Below is a small trained network, with its code and all its weights. Each question gives an input and a target symbol and asks what happens when units are switched off, that is, made to give their printed mean instead of their output.

import numpy as np


def w(rows, s, z=0):
    codes = np.array(rows[::2]) - 128.0
    scale = np.full(codes.shape[1], s)
    scale[-1] = z or s
    return codes * scale


def norm(h):
    return h / np.sqrt((h * h).mean(-1, keepdims=True) + 1e-5)


def f(y):
    return y / 2 * (1 + np.tanh(0.7978845608 * (y + 0.044715 * y**3)))


def softmax(a):
    e = np.exp(a - a.max(-1, keepdims=True))
    return e / e.sum(-1, keepdims=True)


def log_softmax(a):
    a = a - a.max(-1, keepdims=True)
    return a - np.log(np.exp(a).sum(-1, keepdims=True))


def net(x, mask):
    ids = ['ΘΞΠΦΩαδεζημ'.index(c) for c in x.split()]
    T = len(ids)
    res = E[ids] + P[:T]
    q, k, v = (norm(res) @ M[0].T for M in (Q, K, V))
    z = softmax(np.where(np.tri(T) > 0, q @ k.T / 2**0.5, -1e9)) @ v
    res = res + np.where(mask[0], z, O[0][:, -1]) @ O[0][:, :-1]
    y = f(norm(res) @ A[0][:, :-1].T + A[0][:, -1])
    res = res + np.where(mask[1:9], y, B[0][:, -1]) @ B[0][:, :-1]
    return log_softmax(norm(res)[-1] @ U[:, :-1].T + U[:, -1])


Q, K, V, O, A, B = {}, {}, {}, {}, {}, {}
E = w([
[114,138,200,133,174,125,137],'Θ',
[97,175,135,143,188,248,145],'Ξ',
[174,108,151,108,145,72,192],'Π',
[175,120,115,114,155,39,160],'Φ',
[134,214,148,107,118,185,105],'Ω',
[194,137,65,52,134,173,193],'α',
[160,36,132,156,67,150,106],'δ',
[99,91,139,56,153,184,127],'ε',
[93,168,105,103,63,157,192],'ζ',
[214,112,154,84,156,151,91],'η',
[250,184,126,146,88,193,146],'μ',
],0.021)
P = w([
[57,158,80,187,254,190,208],'0',
[70,148,198,146,208,165,199],'1',
[84,143,201,119,161,154,180],'2',
[90,129,206,106,119,148,168],'3',
[95,107,191,90,72,125,145],'4',
[120,111,222,74,49,130,150],'5',
[131,84,233,60,12,101,156],'6',
],0.0061)
Q[0] = w([
[89,194,163,106,102,116,169],'h0',
[88,136,5,206,146,87,35],'h0',
],0.022)
K[0] = w([
[155,87,129,44,98,122,157],'h0',
[109,175,144,125,254,117,209],'h0',
],0.023)
V[0] = w([
[124,211,139,225,47,112,173],'h0',
[253,108,134,162,145,127,72],'h0',
],0.024)
O[0] = w([
[12,170,56,170,239,94,172,2],'h0',
[253,211,103,198,149,118,155,59],'h0',
],0.011,0.0043)
A[0] = w([
[53,111,141,145,169,106,99,204],'n0',
[174,192,163,167,144,81,104,5],'n1',
[180,59,152,131,104,163,63,103],'n2',
[116,143,150,164,133,7,99,71],'n3',
[130,85,148,72,185,164,9,127],'n4',
[151,101,204,169,181,40,62,33],'n5',
[118,183,136,85,57,190,162,202],'n6',
[161,113,171,134,111,157,144,248],'n7',
],0.018,0.0029)
B[0] = w([
[204,156,183,199,112,81,68,254],'n0',
[26,94,138,65,44,144,160,208],'n1',
[77,194,86,65,144,166,132,252],'n2',
[115,215,112,154,170,137,22,135],'n3',
[110,126,79,79,93,153,251,191],'n4',
[183,32,96,196,170,182,77,140],'n5',
[129,80,119,156,181,88,39,227],'n6',
[144,134,122,177,187,74,126,249],'n7',
],0.019,0.01)
U = w([
[102,91,202,180,89,207,150,132],'Θ',
[115,214,200,188,142,159,75,182],'Ξ',
[136,123,195,140,80,65,230,9],'Π',
[108,129,66,165,39,107,124,68],'Φ',
[11,152,166,100,70,70,124,65],'Ω',
[170,91,138,153,192,116,184,178],'α',
[83,200,82,164,103,157,190,204],'δ',
[116,152,92,73,195,100,99,75],'ε',
[116,64,55,180,106,121,90,70],'ζ',
[111,127,166,37,110,156,141,254],'η',
[199,179,175,117,78,169,123,140],'μ',
],0.011,0.0034)

Each question gives the input, a string of symbols that net reads in full, and the target symbol t.
The units are the heads (2 rows each of Q, K, V and O) and the neurons (one row each of A and B). Each row of codes is followed by its name. A weight is (code - 128) times the scale printed after its matrix; where a second scale follows, it is the last column's (O, A, B and U).
mask holds one flag per unit, heads first, then neurons. A switched-off unit (its flag False) gives its mean, the last column of its rows in O or B, instead of its output. The means were averaged over made-up inputs and are rounded, as every weight is.
A unit's drop is (log p(t) with every unit on - log p(t) with that unit switched off) / (log p(t) with every unit on - log p(t) with every unit switched off).
The circuit of an input: a set's keep is (log p(t) with only the set's units on - log p(t) with every unit switched off) / (log p(t) with every unit on - log p(t) with every unit switched off). Starting from all 9 units, units are removed one at a time, each time the one whose removal leaves the highest keep (on an exact tie, the one counted first), for as long as the keep stays at least 0.8.
units of the circuit, in order: the units of the circuit, biggest drop first
most important unit: the unit with the biggest drop
k most important neurons: the k neurons with the biggest drops, biggest first
drop when u is switched off: that unit's drop, to one decimal
input ζ ζ Ξ, target Ω: most important unit -> h0
input Ξ Ω Ω ε Φ Θ, target η: units of the circuit, in order -> (h0; n2)
input Ω Ω Φ, target Ξ: units of the circuit, in order -> (h0; n3; n0)
input Ω ε δ Θ, target Θ: units of the circuit, in order -> (n1; h0; n5)
input α Π Θ, target ε: 2 most important neurons -> (n2; n7)
input Θ Φ Ω Π δ, target δ: units of the circuit, in order -> (n2; n0; h0)
input Φ α Φ Ξ, target ε: 4 most important neurons -> (n6; n7; n2; n1)
input Ω Ξ δ η α Ω α, target α: 4 most important neurons -> (n2; n0; n6; n7)
input Ω δ Ω η Π ζ Θ, target Θ: 4 most important neurons -> (n5; n1; n0; n6)
input ζ ζ Ω Π, target Ω: 2 most important neurons -> (n7; n6)
input Ξ Ξ Ξ, target Θ: 4 most important neurons -> (n2; n4; n0; n7)
input η Ξ Ω Π Π, target Ξ: drop when n3 is switched off -> 0.4
input Ω Ξ Ω Ω Π α, target ε: drop when n0 is switched off -> 0.4
input α Π Π, target ε: drop when n7 is switched off -> 0.3
input Ω Ξ Ξ Ω Ξ ζ Φ, target Ω: units of the circuit, in order -> (h0)
input Ξ Ξ α Π, target ε: drop when n2 is switched off -> 1.0
